How the points are linked:
qq l dt
qq y lf
zg l qq
zg y cg
dr l gh
dr y br
cm l nz
cm y dn
zf l cz
zf y lb
qj l bq
qj y sr
fj l fb
fj y sl
dn l lt
dn y cm
tq l gr
tq y qp
nz l tq
nz y mj
gq l qc
gq y mf
lt l hs
lt y dh
dh l cm
dh y lt
jg l gq
jg y nm
qp l mj
qp y tq
cg l fc
cg y zg
bs l qp
bs y gr
sl l bf
sl y fj
br l tb
br y dr
jm l bs
jm y gm
zc l lh
zc y sb
fb l bn
fb y fp
tb l jd
tb y gp
mf l nm
mf y gq
qc l fp
qc y bn
nm l hg
nm y jg
sr l zc
sr y qj
lf l cg
lf y qq
sg l jg
sg y hg
hg l zf
hg y sg
hq l dh
hq y hs
sb l qj
sb y zc
mj l dn
mj y nz
gm l bb
gm y jm
bb l zg
bb y fc
bc l br
bc y gh
fc l jm
fc y bb
gr l gm
gr y bs
bn l mf
bn y qc
bq l lb
bq y cz
bf l gp
bf y jd
lb l sg
lb y zf
hs l bc
hs y hq
cz l sr
cz y bq
gh l hq
gh y bc
fp l sl
fp y fb
lh l lf
lh y dt
jd l fj
jd y bf
dt l sb
dt y lh
gp l dr
gp y tb

In the rows, 68 stands for zero.

The rows follow the links: the fewer symbols apart two points are, the more alike their rows tend to be.

Named rows; a name shown again gets a slightly different row:
bc [  71   86   85   59   40   81   65   50   59   63   79  103   65   84   55   79   56   61   79   61   67   70   56   77   81   86   44   89   80   82   78   63   61   74   53  104   47   47   68   71   59   38   63   75   96   56   75   46   63   70   72   87   81  101   78   54   53   49   67   71   70   64   47   69   37   79   87]
sg [  91   43   68   76   83   57   72   76   56   67   55   50   83   61   67   68   77   71   48   80   81   70   83   79   66   70   51   47   72   75   45   50   76   73   56   91   65   70   54   76   63  105   69   88   77   63   49   63   85   78   74   62   69  103   84   87   66   71   85   71   60  111   94   44   79   45   52]
fb [  59   72   65   86   60   72   54   75   74   75   67   55   39   53   85   61   88   55   66   89   64   79   46   44   56   60   93   69   70   68   61   60   57   57   99   34   78   83   73   54   60   62   61   62   42   79   85   77   64   60   65   67   57   36   44   54   82   74   51   79   66   31   63   87   72   81   71]
zc [  88   78   73   64   64   39   47   64   42   46   66   89   82  100   65   75   71   68   55   63   74   69   84   69   58   84   55   58   74   42   50   79   79   73   43  113   48   54   67   77   82   83   81   68   80   56   56   72   66   68   66   69   77   77   53   87   58   71   86   37   97   83   50   52   66   53   73]
hq [  61   37   76   73   84  108   82   59   96   81   84   57   76   50   72   58   76   55   74   76   60   71   59   78   65   54   76   84   58   97   74   33   54   65   58   34   65   72   72   62   41   51   63   73   82   86   90   62   59   67   61   73   65   59   80   51   72   63   54   80   27   70   91   50   56   69   71]
sl [  50  102   53   50   70   52   65   54   68   77   80   69   68   89   59   74   32   76   90   40   61   77   67   77   66   77   70   85   72   47   95  115   72   84   84   74   89   56   71   60   75   51   72   46   85   55   59   73   51   61   68   72   71   79   52   64   82   61   64   46   80   78   45   79   67   70   61]
gp [  48   79   58   48   82   83   77   59   89   77   93   61   75   76   66   59   40   63   95   51   52   78   63   77   61   58   87   95   56   61  100   96   63   75   73   42   83   61   80   55   63   42   73   44   82   75   84   78   40   50   54   75   61   46   49   57   86   62   50   49   62   67   60   71   63   73   68]
lb [  90   32   63   81   95   66   68   78   66   59   61   47   87   58   75   63   79   68   46   78   78   66   85   76   66   64   67   50   61   69   42   41   81   66   50   78   62   71   67   74   62  107   70   82   68   68   59   71   77   75   67   56   65   77   82   87   61   78   81   72   53   96   99   41   77   43   53]

Each walk starts at a row. The symbols on each line, taken left to right, move it on to the next point.
Answer with the point's row; about right is enough.
start [  56   43   67   66   80  111   85   61  101   74   85   57   80   53   71   56   59   52   91   73   62   69   60   80   63   51   89   92   49   87   89   50   56   64   56   31   72   66   82   61   46   50   69   59   77   86   93   64   47   63   54   76   57   44   64   52   78   65   51   66   35   69   86   55   53   69   70]
y l y y l l y l l -> [  49   60   63   56   86   95   81   58   95   77   88   58   84   66   75   59   52   56   94   57   59   74   61   74   63   53   91   94   52   67   93   72   66   69   65   37   74   59   84   56   58   45   72   50   79   82   92   71   44   55   61   75   59   43   57   52   85   64   52   54   46   63   73   61   57   69   72]
l l y l y y l l l y -> [  49   92   53   45   75   69   70   55   80   77   89   62   77   82   64   69   39   70   95   49   59   73   63   79   61   63   79   95   69   41  103  107   72   78   82   56   90   55   79   59   73   43   76   44   84   64   70   79   49   59   64   80   65   63   48   62   84   61   60   50   74   68   50   76   64   72   66]
start [  86   60   69   75   80   49   72   69   51   64   53   61   73   61   52   72   66   82   47   69   80   73   80   80   72   75   43   47   77   66   55   67   85   72   67  106   71   65   53   70   67  101   61   84   78   50   45   66   85   76   86   66   72  118   88   84   66   67   87   75   66  109   82   52   82   49   57]
y y l y y l y y -> [  72   97   57   60   67   40   72   65   50   72   64   68   60   84   53   81   39   82   68   58   72   77   71   82   73   77   49   64   86   52   78  106   77   80   84  101   83   57   54   71   71   81   68   64   84   38   46   67   71   70   82   74   74  121   68   82   76   62   79   59   82   93   54   73   75   53   62]
y y l y l l y y y -> [  83   79   58   65   71   34   67   65   47   71   61   66   67   76   57   78   54   84   52   60   79   74   78   82   74   83   41   56   85   58   64   87   81   82   70  106   78   61   50   70   66   89   68   74   87   44   38   66   78   74   83   67   75  121   81   80   73   64   83   67   79  102   71   64   76   49   55]
start [  69   40   80   84   73  105   80   62   87   73   75   65   71   41   67   62   83   52   71   87   72   71   54   75   77   56   65   77   67  106   60   25   58   58   61   55   63   72   71   67   43   58   57   83   81   78   83   57   68   73   68   72   69   75   89   53   65   62   58   95   31   75   94   53   52   75   76]
l y l y l -> [  70   47   83   88   57   97   78   65   77   70   68   74   60   38   65   71   83   59   61   92   76   74   56   72   78   69   52   70   74  110   50   26   53   60   66   72   56   74   57   73   41   59   54   90   77   71   73   47   74   79   78   76   73   92   95   55   58   63   66  100   36   74   89   63   56   79   77]
y y l y y -> [  73   64   89   88   43   84   72   67   61   73   58   82   49   50   57   73   83   67   55   84   78   71   57   68   83   79   47   62   85  106   55   30   58   63   71   82   57   76   55   72   51   64   52   98   73   64   62   46   82   79   75   78   78  100   96   58   52   55   71  100   48   71   74   74   55   79   74]
start [  55   88   76   84   40   66   39   52   57   70   74   82   44   74   79   73   77   43   74   87   61   88   44   50   56   74   82   77   81   63   61   66   45   66   84   68   71   66   72   50   57   46   61   58   65   64   92   68   49   58   73   86   67   49   38   54   74   64   54   58   72   34   40   85   51   81   87]
l y l y l l y -> [  61   99   55   55   65   44   63   54   53   76   70   71   66   87   53   79   37   85   81   52   67   80   72   80   67   78   54   75   76   47   94  114   74   83   87   88   87   55   61   59   74   63   69   52   87   48   51   70   64   66   78   76   72   99   56   71   79   61   69   52   85   86   48   79   71   65   57]
l y y y y y -> [  55   84   68   90   51   68   47   67   64   73   72   65   43   62   86   66   80   47   71   92   69   83   43   49   52   70   90   74   76   61   59   71   50   62   93   45   72   77   74   48   61   52   64   57   46   73   90   73   52   58   73   78   65   43   35   53   81   67   52   67   67   27   46   86   64   80   79]
start [  56   59   67   84   70   78   64   85   80   77   56   51   49   48   81   61   90   69   65   84   66   69   57   51   63   59   92   55   60   72   60   62   59   57   91   21   82   92   71   60   66   70   61   67   34   86   80   79   73   70   67   57   59   31   66   63   76   80   61   88   59   32   76   85   82   82   65]
l l l l l y -> [  84   23   69   80   97   70   71   79   74   56   63   44   94   57   77   59   96   65   53   79   72   67   88   75   58   54   76   51   50   69   44   38   76   64   43   60   62   73   71   77   67  102   77   76   55   84   65   79   72   68   63   52   59   47   76   81   67   77   74   65   55   86  107   38   82   52   62]
l l y y y y l l y -> [  60   52   62   79   73   78   79   89   83   79   55   55   54   46   75   58   88   74   66   80   69   57   67   52   80   55   83   56   57   79   56   55   64   54   86   23   74   97   65   69   76   77   62   78   28   84   70   71   89   74   65   47   63   34   83   66   65   80   70   95   65   43   82   86   84   83   64]
start [  86   50   81   65   66   73   82   88   62   57   53   88   79   67   64   67   80   93   52   62   74   38   92   68   87   68   52   50   62   77   61   56   86   60   48   85   44   78   64   95   94   87   73   82   56   83   52   63  103   84   59   46   77   73   98   89   41   74   94   81   81   78   80   67   80   73   66]
l y y y y -> [  90   63   79   60   64   57   73   87   56   47   58   93   76   84   64   76   76   84   53   59   74   44   90   72   81   78   53   53   70   66   57   58   85   62   40  102   38   63   66   90   98   85   73   86   65   70   54   63   91   81   63   61   74   76   92   87   44   70   92   68   91   76   66   55   76   65   69]
l l y y y l y y -> [  79   30   68   68   95   70   66   80   84   61   63   49   92   63   82   56   94   62   58   76   66   61   81   66   53   54   79   55   45   61   50   48   75   67   43   48   57   72   79   71   75   89   81   67   51   89   76   78   69   72   54   52   56   27   66   84   66   83   70   56   60   69   88   42   78   56   66]
start [  54   95   73   66   52   51   52   76   58   60   66   85   54   84   79   70   75   68   73   55   61   58   70   49   66   75   75   68   68   40   70   92   72   65   76   64   62   72   80   73   92   57   72   59   39   74   74   79   70   66   60   66   69   33   48   71   63   72   71   61  103   29   31   97   77   88   74]
y l l y y l y -> [  69   96   80   76   31   60   58   74   45   70   51   96   38   65   66   79   76   77   64   73   69   64   57   59   87   86   54   65   91   82   63   68   60   65   86   94   56   73   52   75   75   62   56   86   60   55   60   54   86   83   79   76   81   99   74   62   50   65   73   91   81   51   44   93   65   87   79]
y l l y l y y l l -> [  66  104   79   70   32   52   54   72   44   65   54   98   29   77   67   81   72   80   60   67   73   64   64   52   83   87   63   64   88   64   67   79   64   67   88   87   55   70   61   74   88   57   58   75   49   56   64   54   81   80   73   73   81   83   63   65   56   67   72   78   95   36   31  101   69   88   79]
